Below is a small trained network, with its code and all its weights. Each question gives an input and a class and asks what happens when units are switched off, that is, made to give their printed mean instead of their output.

import numpy as np


def w(rows, s, z=0):
    codes = np.array(rows[::2]) - 128.0
    scale = np.full(codes.shape[1], s)
    scale[-1] = z or s
    return codes * scale


def f(y):
    return y / 2 * (1 + np.tanh(0.7978845608 * (y + 0.044715 * y**3)))


def log_softmax(a):
    a = a - a.max(-1, keepdims=True)
    return a - np.log(np.exp(a).sum(-1, keepdims=True))


def net(x, mask):
    res = np.array(x, float).reshape(1, 8) / 4 @ E
    y = f(res @ A[0][:, :-1].T + A[0][:, -1])
    res = res + np.where(mask, y, B[0][:, -1]) @ B[0][:, :-1]
    return log_softmax(res[-1] @ U[:, :-1].T + U[:, -1])


A, B = {}, {}
E = w([
[99,98,85,134,89,118,77,151],'x0',
[89,77,68,136,127,252,65,138],'x1',
[3,140,236,85,117,138,197,74],'x2',
[136,71,159,219,66,28,119,146],'x3',
[154,227,110,130,130,108,167,53],'x4',
[90,157,84,36,71,97,92,197],'x5',
[181,232,59,113,1,156,122,95],'x6',
[192,25,128,34,137,114,221,84],'x7',
],0.0083)
A[0] = w([
[106,105,173,16,183,169,191,52,129],'neuron 1',
[127,72,158,236,163,130,151,131,116],'neuron 2',
[72,89,129,75,82,155,61,175,195],'neuron 3',
[59,220,107,119,140,223,84,165,169],'neuron 4',
[96,61,72,108,80,172,72,201,95],'neuron 5',
[130,100,167,40,128,158,205,53,105],'neuron 6',
[112,168,111,143,113,2,173,126,109],'neuron 7',
[172,107,92,115,95,117,113,108,138],'neuron 8',
[204,162,62,121,41,166,99,20,37],'neuron 9',
[179,57,123,188,188,95,129,194,200],'neuron 10',
[121,163,189,133,93,21,163,139,204],'neuron 11',
[47,99,91,97,65,179,80,180,153],'neuron 12',
[99,101,109,87,158,118,214,104,143],'neuron 13',
[167,148,130,124,106,50,136,175,107],'neuron 14',
[239,127,28,131,128,125,155,170,252],'neuron 15',
],0.0089,0.0028)
B[0] = w([
[38,75,45,71,223,151,183,111,241],'neuron 1',
[123,24,205,203,110,120,124,63,220],'neuron 2',
[61,109,101,130,118,113,154,179,211],'neuron 3',
[47,196,107,205,167,184,76,134,243],'neuron 4',
[126,68,86,143,91,100,117,221,223],'neuron 5',
[117,89,92,55,197,104,212,115,218],'neuron 6',
[116,167,161,69,84,82,100,108,216],'neuron 7',
[185,167,147,125,136,124,159,151,169],'neuron 8',
[201,155,41,186,56,155,191,111,233],'neuron 9',
[162,15,144,114,166,50,56,87,236],'neuron 10',
[69,213,206,73,72,60,158,102,241],'neuron 11',
[60,141,88,174,110,88,141,182,220],'neuron 12',
[111,102,153,64,156,132,179,157,188],'neuron 13',
[162,149,124,46,85,41,94,95,187],'neuron 14',
[254,128,52,88,107,138,107,110,254],'neuron 15',
],0.0075,0.0094)
U = w([
[226,88,115,76,159,97,25,131,123],'0',
[102,95,114,22,197,143,205,79,215],'1',
[75,209,150,179,176,194,55,73,164],'2',
[203,166,75,139,66,175,166,61,115],'3',
[111,45,250,179,135,114,107,47,84],'4',
[83,119,105,135,100,131,77,255,6],'5',
[114,189,221,43,57,70,148,77,137],'6',
],0.0096,0.0018)

Each question gives the input, the list of numbers given to net, and the class t.
The units are the neurons (one row each of A and B). Each row of codes is followed by its name. A weight is (code - 128) times the scale printed after its matrix; where a second scale follows, it is the last column's (A, B and U).
mask holds one flag per neuron, in row order. A switched-off neuron (its flag False) gives its mean, the last column of its row in B, instead of its output. The means were averaged over made-up inputs and are rounded, as every weight is.
A unit's drop is (log p(t) with every unit on - log p(t) with that unit switched off) / (log p(t) with every unit on - log p(t) with every unit switched off).
The circuit of an input: a set's keep is (log p(t) with only the set's units on - log p(t) with every unit switched off) / (log p(t) with every unit on - log p(t) with every unit switched off). Starting from the 12 units with the biggest drops (on a tie, the unit counted first), units are removed one at a time, each time the one whose removal leaves the highest keep (on an exact tie, the one counted first), for as long as the keep stays at least 0.8.
units of the circuit, in order: the units of the circuit, biggest drop first
k most important neurons: the k neurons with the biggest drops, biggest first
drop of u: that unit's drop, to one decimal
input [5,1,1,-7,0,2,8,-3], class 5: units of the circuit, in order	[neuron 12]
input [3,-5,0,-7,7,4,-8,-5], class 2: units of the circuit, in order	[neuron 4; neuron 6]
input [3,1,0,0,-5,-7,5,3], class 3: 2 most important neurons	[neuron 9; neuron 10]
input [1,-4,0,-3,-1,-4,5,-5], class 2: 2 most important neurons	[neuron 4; neuron 15]
input [-6,-6,-7,0,4,6,0,4], class 6: 4 most important neurons	[neuron 11; neuron 7; neuron 14; neuron 5]
input [3,7,4,-4,8,8,-4,-3], class 5: 2 most important neurons	[neuron 12; neuron 3]
input [3,-7,-4,7,-7,6,6,4], class 6: 2 most important neurons	[neuron 11; neuron 7]
input [2,-8,1,-4,7,-6,7,8], class 1: 2 most important neurons	[neuron 6; neuron 1]
input [-4,-8,-7,-7,-3,1,5,6], class 3: 2 most important neurons	[neuron 9; neuron 15]
input [0,-2,6,8,-3,-4,2,-8], class 6: 3 most important neurons	[neuron 11; neuron 7; neuron 10]
input [6,-3,3,-8,-8,7,-2,3], class 5: 3 most important neurons	[neuron 5; neuron 12; neuron 3]
input [5,0,-4,-1,-5,-6,-3,7], class 0: 3 most important neurons	[neuron 15; neuron 10; neuron 11]
input [6,-5,0,-4,-8,-5,-5,2], class 4: 2 most important neurons	[neuron 2; neuron 10]
input [-5,1,3,-6,0,4,-1,-5], class 2: units of the circuit, in order	[neuron 4]
input [5,-3,1,4,-4,-2,4,6], class 6: 2 most important neurons	[neuron 1; neuron 11]
input [-7,5,-3,4,-6,4,-8,-5], class 4: drop of neuron 14	0.0
input [4,-2,-5,8,0,6,6,-4], class 6: drop of neuron 14	0.8
input [-7,-5,-6,-4,2,4,-8,-5], class 0: drop of neuron 10	0.1
